Here is a tiny trained network, its code and every weight. The questions are about switching its units off for an input and a class, where a switched-off unit gives its printed mean instead of its output.

import numpy as np


def w(rows, s, z=0):
    codes = np.array(rows[::2]) - 128.0
    scale = np.full(codes.shape[1], s)
    scale[-1] = z or s
    return codes * scale


def norm(h):
    return h / np.sqrt((h * h).mean(-1, keepdims=True) + 1e-5)


def f(y):
    return np.maximum(y, 0)


def log_softmax(a):
    a = a - a.max(-1, keepdims=True)
    return a - np.log(np.exp(a).sum(-1, keepdims=True))


def net(x, mask):
    res = np.array(x, float).reshape(1, 5) / 4 @ E
    u = 0
    for l in range(3):
        y = f(norm(res) @ A[l][:, :-1].T + A[l][:, -1])
        res = res + np.where(mask[u : u + 7], y, B[l][:, -1]) @ B[l][:, :-1]
        u += 7
    return log_softmax(norm(res)[-1] @ U[:, :-1].T + U[:, -1])


A, B = {}, {}
E = w([
[119,183,93,114,168,73,159,94,69,57,131,134],'x0',
[214,123,27,87,2,118,143,46,136,146,76,151],'x1',
[114,129,125,84,126,112,138,148,154,137,129,124],'x2',
[142,29,131,117,161,133,118,145,147,28,99,144],'x3',
[121,122,150,114,121,120,108,92,121,124,145,138],'x4',
],0.0039)
A[0] = w([
[118,140,152,169,122,113,143,140,116,218,193,137,112],'0.n0',
[136,254,151,97,159,135,122,114,103,211,130,108,51],'0.n1',
[110,22,122,138,168,138,61,171,158,52,126,162,8],'0.n2',
[148,22,114,117,131,148,121,124,144,114,55,162,117],'0.n3',
[124,104,149,144,79,217,87,108,139,177,166,56,47],'0.n4',
[165,60,132,102,179,189,57,138,136,218,121,143,8],'0.n5',
[113,4,182,168,57,194,57,174,216,189,76,91,2],'0.n6',
],0.0033,0.002)
B[0] = w([
[96,156,83,87,159,119,130,108,132,188,161,55,208],'0.n0',
[189,51,112,157,151,84,163,82,141,194,144,100,220],'0.n1',
[158,92,112,103,218,108,128,92,108,254,160,62,219],'0.n2',
[176,144,72,99,130,163,204,79,104,216,156,133,221],'0.n3',
[132,179,98,159,129,147,161,134,163,150,152,208,193],'0.n4',
[150,143,244,221,79,68,157,176,119,119,133,142,173],'0.n5',
[129,154,170,165,95,47,182,143,187,39,189,230,252],'0.n6',
],0.0045,0.003)
A[1] = w([
[190,64,127,79,78,129,190,92,106,114,98,154,99],'1.n0',
[194,14,141,87,172,135,114,140,138,1,93,140,42],'1.n1',
[45,151,247,152,219,205,137,183,126,131,162,119,119],'1.n2',
[117,134,182,161,190,72,125,156,156,130,175,60,79],'1.n3',
[129,146,92,111,198,30,163,93,66,64,97,151,3],'1.n4',
[138,115,84,139,61,101,113,144,102,142,89,140,161],'1.n5',
[198,227,121,82,40,145,137,96,163,68,91,216,220],'1.n6',
],0.004,0.00068)
B[1] = w([
[89,124,170,116,154,130,52,144,82,119,124,71,218],'1.n0',
[188,168,93,123,135,96,163,87,156,254,184,102,189],'1.n1',
[133,86,109,78,79,133,101,128,64,93,85,128,252],'1.n2',
[159,139,94,93,113,174,81,93,149,59,127,133,234],'1.n3',
[101,171,183,178,98,46,147,161,196,111,129,175,208],'1.n4',
[126,126,181,116,129,203,126,148,121,141,135,141,180],'1.n5',
[84,78,125,141,149,184,129,166,135,102,86,127,240],'1.n6',
],0.0059,0.0047)
A[2] = w([
[75,236,86,184,188,35,165,82,161,50,106,144,50],'2.n0',
[144,189,169,195,43,2,133,200,220,67,146,224,131],'2.n1',
[195,151,67,60,73,188,17,134,107,62,106,110,21],'2.n2',
[100,77,70,136,75,246,122,83,166,174,26,162,135],'2.n3',
[187,7,148,73,191,69,122,145,154,88,112,183,188],'2.n4',
[92,100,134,106,187,123,18,168,47,92,151,74,133],'2.n5',
[188,116,49,113,188,132,172,81,112,225,234,96,1],'2.n6',
],0.0035,0.0011)
B[2] = w([
[193,41,160,126,95,219,199,170,199,121,158,219,206],'2.n0',
[154,38,222,184,44,244,142,140,103,99,218,207,238],'2.n1',
[2,153,143,87,73,115,42,144,61,46,99,83,218],'2.n2',
[86,132,143,105,205,58,79,173,87,39,113,115,253],'2.n3',
[105,222,103,185,85,123,148,93,128,179,93,106,246],'2.n4',
[100,123,66,115,110,120,103,155,113,132,19,107,226],'2.n5',
[151,211,99,151,245,108,158,65,164,201,175,43,232],'2.n6',
],0.0049,0.0038)
U = w([
[28,108,94,83,98,125,29,164,61,44,34,98,253],'0',
[164,79,193,181,43,170,191,153,173,110,211,253,90],'1',
[172,173,72,145,210,60,149,57,150,250,178,53,22],'2',
],0.008,0.00038)

Each question gives the input, the list of numbers given to net, and the class t.
The units are the neurons (one row each of A and B). Each row of codes is followed by its name. A weight is (code - 128) times the scale printed after its matrix; where a second scale follows, it is the last column's (A, B and U).
mask holds one flag per neuron, layer by layer. A switched-off neuron (its flag False) gives its mean, the last column of its row in B, instead of its output. The means were averaged over made-up inputs and are rounded, as every weight is.
A unit's drop is (log p(t) with every unit on - log p(t) with that unit switched off) / (log p(t) with every unit on - log p(t) with every unit switched off).
The circuit of an input: a set's keep is (log p(t) with only the set's units on - log p(t) with every unit switched off) / (log p(t) with every unit on - log p(t) with every unit switched off). Starting from the 12 units with the biggest drops (on a tie, the unit counted first), units are removed one at a time, each time the one whose removal leaves the highest keep (on an exact tie, the one counted first), for as long as the keep stays at least 0.8.
units of the circuit, in order: the units of the circuit, biggest drop first
k most important neurons: the k neurons with the biggest drops, biggest first
top k neurons in layer l: the k neurons of layer l with the biggest drops, biggest first
drop of u: that unit's drop, to one decimal
input [5,4,6,7,8], class 2: units of the circuit, in order -> (1.n1)
input [-6,3,-7,7,5], class 2: 4 most important neurons -> (0.n2; 1.n4; 0.n3; 1.n1)
input [4,-2,-7,4,-7], class 1: 2 most important neurons -> (1.n4; 2.n0)
input [-7,-8,-1,-1,1], class 0: 2 most important neurons -> (1.n2; 1.n4)
input [7,4,-5,-7,3], class 1: 3 most important neurons -> (1.n4; 0.n2; 0.n3)
input [-7,-7,-6,8,3], class 2: 2 most important neurons -> (0.n2; 1.n1)
input [6,-5,5,4,2], class 1: units of the circuit, in order -> (1.n4; 2.n0)
input [5,-6,1,-6,5], class 0: 4 most important neurons -> (1.n2; 1.n1; 0.n6; 0.n3)
input [3,3,-2,-3,-5], class 0: top 3 neurons in layer 1 -> (1.n5; 1.n6; 1.n1)
input [5,-3,8,-4,8], class 1: 2 most important neurons -> (1.n4; 0.n2)
input [-4,-6,-6,-6,5], class 0: top 3 neurons in layer 1 -> (1.n2; 1.n1; 1.n3)
input [-2,7,0,-6,-5], class 0: top 2 neurons in layer 1 -> (1.n1; 1.n6)
input [-3,1,-8,4,-8], class 2: 2 most important neurons -> (0.n2; 1.n4)
input [-6,-8,-2,-4,2], class 0: units of the circuit, in order -> (1.n2)
input [5,8,-6,-7,-3], class 0: top 2 neurons in layer 1 -> (1.n6; 1.n1)
input [-6,0,4,7,8], class 2: top 2 neurons in layer 1 -> (1.n4; 1.n1)
input [-6,-8,3,-5,7], class 0: drop of 1.n2 -> 1.1
input [3,-4,-2,6,-4], class 2: drop of 1.n1 -> 1.0
input [8,2,-6,-7,-2], class 1: drop of 1.n4 -> 0.9
input [-5,-4,5,7,5], class 2: top neuron in layer 0 -> (0.n2)
